Here is a tiny trained network, its code and every weight. The questions are about switching its units off for an input and a class, where a switched-off unit gives its printed mean instead of its output.

import numpy as np


def w(rows, s, z=0):
    codes = np.array(rows[::2]) - 128.0
    scale = np.full(codes.shape[1], s)
    scale[-1] = z or s
    return codes * scale


def norm(h):
    return h / np.sqrt((h * h).mean(-1, keepdims=True) + 1e-5)


def f(y):
    return y / 2 * (1 + np.tanh(0.7978845608 * (y + 0.044715 * y**3)))


def log_softmax(a):
    a = a - a.max(-1, keepdims=True)
    return a - np.log(np.exp(a).sum(-1, keepdims=True))


def net(x, mask):
    res = np.array(x, float).reshape(1, 3) / 4 @ E
    u = 0
    for l in range(2):
        y = f(norm(res) @ A[l][:, :-1].T + A[l][:, -1])
        res = res + np.where(mask[u : u + 9], y, B[l][:, -1]) @ B[l][:, :-1]
        u += 9
    return log_softmax(norm(res)[-1] @ U[:, :-1].T + U[:, -1])


A, B = {}, {}
E = w([
[69,106,156,219,156,52,144,116,110,36,155],'x0',
[155,141,218,42,255,215,135,191,81,109,92],'x1',
[82,148,138,160,108,139,142,184,184,138,80],'x2',
],0.0088)
A[0] = w([
[155,167,153,112,87,154,103,122,186,196,153,102],'0.n1',
[138,98,236,114,127,182,206,160,81,160,65,127],'0.n2',
[40,207,128,193,138,139,95,181,191,183,43,149],'0.n3',
[170,91,92,202,123,157,192,133,141,122,102,2],'0.n4',
[184,70,109,55,115,40,25,77,36,105,98,212],'0.n5',
[104,142,129,237,70,2,94,138,110,68,75,154],'0.n6',
[52,125,151,254,159,45,183,167,75,122,195,104],'0.n7',
[149,109,122,163,145,94,189,210,236,155,9,82],'0.n8',
[113,174,86,165,125,109,157,44,185,232,79,123],'0.n9',
],0.0058,0.0026)
B[0] = w([
[254,185,111,202,88,41,81,110,119,85,141,158],'0.n1',
[162,199,142,200,118,63,154,116,140,193,108,203],'0.n2',
[114,102,88,163,175,159,169,83,48,105,189,204],'0.n3',
[173,115,116,36,117,130,137,105,209,143,201,120],'0.n4',
[79,134,101,128,138,189,205,146,78,191,158,200],'0.n5',
[161,128,199,116,143,150,149,82,84,131,140,254],'0.n6',
[125,126,150,69,51,140,36,111,145,97,126,229],'0.n7',
[117,86,72,22,117,210,165,84,105,155,170,183],'0.n8',
[160,212,167,108,197,122,182,142,170,138,145,182],'0.n9',
],0.0072,0.0071)
A[1] = w([
[175,114,83,73,68,153,122,152,196,198,172,61],'1.n1',
[99,155,134,110,95,142,211,93,137,160,186,172],'1.n2',
[81,110,85,185,58,36,130,27,163,149,206,76],'1.n3',
[219,178,40,79,97,128,61,176,164,90,107,22],'1.n4',
[181,212,189,189,84,88,141,100,91,147,143,161],'1.n5',
[107,132,106,125,116,220,153,106,85,153,161,236],'1.n6',
[184,129,83,87,118,156,87,200,160,168,140,55],'1.n7',
[142,106,106,2,104,210,105,147,118,139,136,249],'1.n8',
[161,111,3,53,147,194,128,118,165,183,108,83],'1.n9',
],0.0073,0.0012)
B[1] = w([
[53,115,214,104,216,169,119,103,142,121,112,182],'1.n1',
[229,123,122,208,124,185,141,122,11,169,151,225],'1.n2',
[51,135,135,65,246,169,163,191,152,173,46,254],'1.n3',
[122,53,242,61,125,156,50,81,101,45,132,155],'1.n4',
[253,170,119,129,60,115,98,201,217,69,172,226],'1.n5',
[43,84,55,238,35,73,80,52,153,87,144,231],'1.n6',
[26,60,164,108,97,87,143,92,171,102,97,160],'1.n7',
[123,125,111,159,144,164,165,114,173,95,174,198],'1.n8',
[60,129,118,140,131,26,121,172,65,61,116,211],'1.n9',
],0.0079)
U = w([
[70,92,224,52,119,88,63,97,131,43,124,143],'0',
[64,103,55,174,179,198,204,82,39,165,141,163],'1',
[181,200,155,94,206,158,194,185,157,207,106,164],'2',
[231,127,103,202,31,144,73,108,144,108,184,143],'3',
[138,61,48,80,64,106,74,142,131,214,40,20],'4',
[148,9,58,76,68,84,97,171,143,228,60,3],'5',
[137,57,62,69,64,38,103,141,127,223,49,5],'6',
],0.011,0.0056)

Each question gives the input, the list of numbers given to net, and the class t.
The units are the neurons (one row each of A and B). Each row of codes is followed by its name. A weight is (code - 128) times the scale printed after its matrix; where a second scale follows, it is the last column's (A, B and U).
mask holds one flag per neuron, layer by layer. A switched-off neuron (its flag False) gives its mean, the last column of its row in B, instead of its output. The means were averaged over made-up inputs and are rounded, as every weight is.
A unit's drop is (log p(t) with every unit on - log p(t) with that unit switched off) / (log p(t) with every unit on - log p(t) with every unit switched off).
The circuit of an input: a set's keep is (log p(t) with only the set's units on - log p(t) with every unit switched off) / (log p(t) with every unit on - log p(t) with every unit switched off). Starting from the 12 units with the biggest drops (on a tie, the unit counted first), units are removed one at a time, each time the one whose removal leaves the highest keep (on an exact tie, the one counted first), for as long as the keep stays at least 0.8.
circuit, biggest first: the units of the circuit, biggest drop first
most important unit: the unit with the biggest drop
k most important neurons: the k neurons with the biggest drops, biggest first
k most important neurons of layer l: the k neurons of layer l with the biggest drops, biggest first
input [3,2,-3], class 3: most important unit	1.n3
input [-6,-8,2], class 2: circuit, biggest first	1.n3, 0.n9
input [8,-4,-2], class 0: circuit, biggest first	0.n7, 1.n3
input [-6,-6,6], class 0: 3 most important neurons of layer 1	1.n4, 1.n1, 1.n9
input [-7,-8,5], class 2: circuit, biggest first	0.n9, 1.n1
input [4,5,-1], class 2: 2 most important neurons of layer 0	0.n2, 0.n1
input [1,-5,-3], class 2: circuit, biggest first	1.n3, 1.n5
input [5,-7,5], class 2: 2 most important neurons	1.n3, 1.n6
input [1,2,3], class 3: 2 most important neurons of layer 1	1.n3, 1.n6
input [-3,1,3], class 3: 2 most important neurons	0.n3, 0.n1
input [-1,-7,-5], class 2: 2 most important neurons	1.n3, 0.n8
input [-3,3,5], class 1: 4 most important neurons of layer 0	0.n8, 0.n3, 0.n6, 0.n7
input [-6,-3,8], class 1: 3 most important neurons of layer 0	0.n8, 0.n3, 0.n7
input [1,-4,-7], class 1: most important unit	0.n5
input [4,-8,5], class 2: circuit, biggest first	1.n3, 1.n6
input [-2,-5,-4], class 2: circuit, biggest first	1.n3, 1.n5
input [7,-7,-5], class 0: 3 most important neurons	0.n7, 1.n3, 0.n2
input [-6,6,1], class 0: 2 most important neurons	0.n6, 1.n7
input [-3,-2,8], class 1: 3 most important neurons	0.n8, 0.n3, 1.n5
input [2,-5,-8], class 1: circuit, biggest first	1.n3
